Below are the code and all the weights of a small trained network. Each question names an input and a class and asks about switching units off, where a switched-off unit gives its printed mean instead of its output.

import numpy as np


def w(rows, s, z=0):
    codes = np.array(rows[::2]) - 128.0
    scale = np.full(codes.shape[1], s)
    scale[-1] = z or s
    return codes * scale


def f(y):
    return y / 2 * (1 + np.tanh(0.7978845608 * (y + 0.044715 * y**3)))


def log_softmax(a):
    a = a - a.max(-1, keepdims=True)
    return a - np.log(np.exp(a).sum(-1, keepdims=True))


def net(x, mask):
    res = np.array(x, float).reshape(1, 6) / 4 @ E
    y = f(res @ A[0][:, :-1].T + A[0][:, -1])
    res = res + np.where(mask, y, B[0][:, -1]) @ B[0][:, :-1]
    return log_softmax(res[-1] @ U[:, :-1].T + U[:, -1])


A, B = {}, {}
E = w([
[189,162,144,136,8,94],'x0',
[111,60,99,173,79,165],'x1',
[141,134,34,131,150,117],'x2',
[168,101,156,214,194,86],'x3',
[127,197,127,84,170,92],'x4',
[193,70,109,81,141,102],'x5',
],0.013)
A[0] = w([
[196,116,86,153,126,67,192],'neuron 1',
[148,90,157,125,101,163,100],'neuron 2',
[129,134,120,66,123,142,132],'neuron 3',
[98,114,138,198,63,184,136],'neuron 4',
[82,55,166,151,126,143,182],'neuron 5',
[64,81,105,161,107,209,194],'neuron 6',
[187,96,65,110,112,126,149],'neuron 7',
[87,127,115,167,65,157,160],'neuron 8',
[104,77,122,147,216,110,167],'neuron 9',
[103,117,143,126,111,117,104],'neuron 10',
[85,100,115,153,145,226,173],'neuron 11',
[192,114,172,116,105,82,146],'neuron 12',
[137,96,122,117,90,173,238],'neuron 13',
[110,82,117,161,86,111,122],'neuron 14',
[86,75,111,158,76,101,110],'neuron 15',
[200,130,74,116,160,132,201],'neuron 16',
[45,172,112,19,173,113,193],'neuron 17',
[127,191,95,139,117,98,189],'neuron 18',
[204,104,147,111,101,82,188],'neuron 19',
[138,83,73,157,131,144,238],'neuron 20',
[102,178,131,132,136,150,151],'neuron 21',
[169,173,176,199,66,154,212],'neuron 22',
[134,126,92,139,195,141,132],'neuron 23',
[160,147,111,141,193,128,4],'neuron 24',
[108,153,111,57,113,155,82],'neuron 25',
[156,169,181,85,95,156,182],'neuron 26',
[164,130,45,98,118,79,221],'neuron 27',
[56,66,126,139,120,135,156],'neuron 28',
[139,127,246,122,112,91,117],'neuron 29',
[130,149,172,168,95,126,186],'neuron 30',
[150,167,147,135,96,116,36],'neuron 31',
[113,119,87,186,85,190,78],'neuron 32',
[123,184,158,164,161,88,176],'neuron 33',
[104,109,141,153,205,152,158],'neuron 34',
[216,72,127,106,103,79,218],'neuron 35',
[90,117,126,151,123,202,234],'neuron 36',
[54,92,121,171,115,118,208],'neuron 37',
],0.013,0.0033)
B[0] = w([
[170,51,125,150,69,116,196],'neuron 1',
[182,133,152,106,145,163,169],'neuron 2',
[123,127,111,73,133,137,166],'neuron 3',
[188,191,150,149,106,165,213],'neuron 4',
[103,163,204,105,186,170,206],'neuron 5',
[153,169,140,115,133,235,230],'neuron 6',
[150,41,99,80,121,184,187],'neuron 7',
[179,229,111,142,98,169,192],'neuron 8',
[84,105,117,166,187,162,234],'neuron 9',
[148,185,163,127,144,144,136],'neuron 10',
[78,146,161,118,151,182,216],'neuron 11',
[206,70,155,90,168,86,190],'neuron 12',
[196,142,164,52,90,165,189],'neuron 13',
[186,131,138,146,80,146,176],'neuron 14',
[191,153,133,131,70,174,181],'neuron 15',
[124,78,58,139,109,165,191],'neuron 16',
[70,182,31,82,128,113,249],'neuron 17',
[131,121,88,150,53,63,173],'neuron 18',
[174,44,149,85,153,91,198],'neuron 19',
[121,95,132,137,108,190,196],'neuron 20',
[66,147,109,131,106,103,164],'neuron 21',
[180,172,163,167,88,75,212],'neuron 22',
[52,77,77,166,159,118,195],'neuron 23',
[129,120,79,189,163,115,171],'neuron 24',
[124,147,105,50,116,107,183],'neuron 25',
[132,180,168,54,161,62,190],'neuron 26',
[89,89,69,103,40,129,200],'neuron 27',
[83,126,193,127,135,201,195],'neuron 28',
[220,169,184,127,248,50,198],'neuron 29',
[124,192,185,184,134,96,176],'neuron 30',
[109,124,117,121,141,44,159],'neuron 31',
[185,154,120,162,47,202,190],'neuron 32',
[110,162,92,211,151,72,189],'neuron 33',
[57,114,135,149,216,140,216],'neuron 34',
[223,3,136,93,112,138,217],'neuron 35',
[79,179,161,110,102,202,197],'neuron 36',
[84,156,158,165,108,206,189],'neuron 37',
],0.0073,0.015)
U = w([
[45,125,171,104,172,178,150],'0',
[72,126,56,202,177,105,161],'1',
[118,81,160,180,136,119,4],'2',
[133,183,152,140,79,185,148],'3',
[67,208,71,5,80,80,143],'4',
[131,174,168,186,95,30,160],'5',
[152,31,102,89,80,133,136],'6',
[173,118,208,75,165,80,149],'7',
],0.012,0.0026)

Each question gives the input, the list of numbers given to net, and the class t.
The units are the neurons (one row each of A and B). Each row of codes is followed by its name. A weight is (code - 128) times the scale printed after its matrix; where a second scale follows, it is the last column's (A, B and U).
mask holds one flag per neuron, in row order. A switched-off neuron (its flag False) gives its mean, the last column of its row in B, instead of its output. The means were averaged over made-up inputs and are rounded, as every weight is.
A unit's drop is (log p(t) with every unit on - log p(t) with that unit switched off) / (log p(t) with every unit on - log p(t) with every unit switched off).
The circuit of an input: a set's keep is (log p(t) with only the set's units on - log p(t) with every unit switched off) / (log p(t) with every unit on - log p(t) with every unit switched off). Starting from the 12 units with the biggest drops (on a tie, the unit counted first), units are removed one at a time, each time the one whose removal leaves the highest keep (on an exact tie, the one counted first), for as long as the keep stays at least 0.8.
units of the circuit, in order: the units of the circuit, biggest drop first
unit that matters most: the unit with the biggest drop
top k neurons: the k neurons with the biggest drops, biggest first
drop when u is switched off: that unit's drop, to one decimal
input [-8,2,8,-1,-1,7], class 1: units of the circuit, in order -> (neuron 23)
input [-6,8,2,4,-6,1], class 0: top 4 neurons -> (neuron 34; neuron 9; neuron 5; neuron 11)
input [-6,1,7,2,-2,6], class 1: top 3 neurons -> (neuron 9; neuron 23; neuron 34)
input [7,-3,-8,3,-5,-5], class 5: top 2 neurons -> (neuron 22; neuron 30)
input [-7,8,-1,1,-8,5], class 3: top 2 neurons -> (neuron 32; neuron 15)
input [7,-4,-1,5,-1,0], class 7: top 4 neurons -> (neuron 12; neuron 19; neuron 35; neuron 29)
input [3,-2,-2,-1,5,3], class 7: top 2 neurons -> (neuron 12; neuron 29)
input [6,-5,-2,2,3,0], class 7: top 2 neurons -> (neuron 12; neuron 19)
input [3,-4,-6,-4,4,3], class 7: top 3 neurons -> (neuron 29; neuron 12; neuron 19)
input [-6,-2,5,8,-6,-6], class 0: top 2 neurons -> (neuron 11; neuron 5)
input [-1,-8,-7,-1,2,-8], class 5: top 3 neurons -> (neuron 29; neuron 33; neuron 30)
input [-5,-7,8,0,8,3], class 1: top 2 neurons -> (neuron 24; neuron 23)
input [2,7,7,-3,6,0], class 6: drop when neuron 7 is switched off -> 0.2
input [3,-6,3,1,7,-8], class 4: unit that matters most -> neuron 17
input [7,7,-3,5,-8,4], class 3: drop when neuron 1 is switched off -> -0.1
input [7,-6,7,2,-4,-3], class 6: drop when neuron 1 is switched off -> 0.2
input [-5,5,-1,-6,-3,6], class 3: drop when neuron 19 is switched off -> 0.1
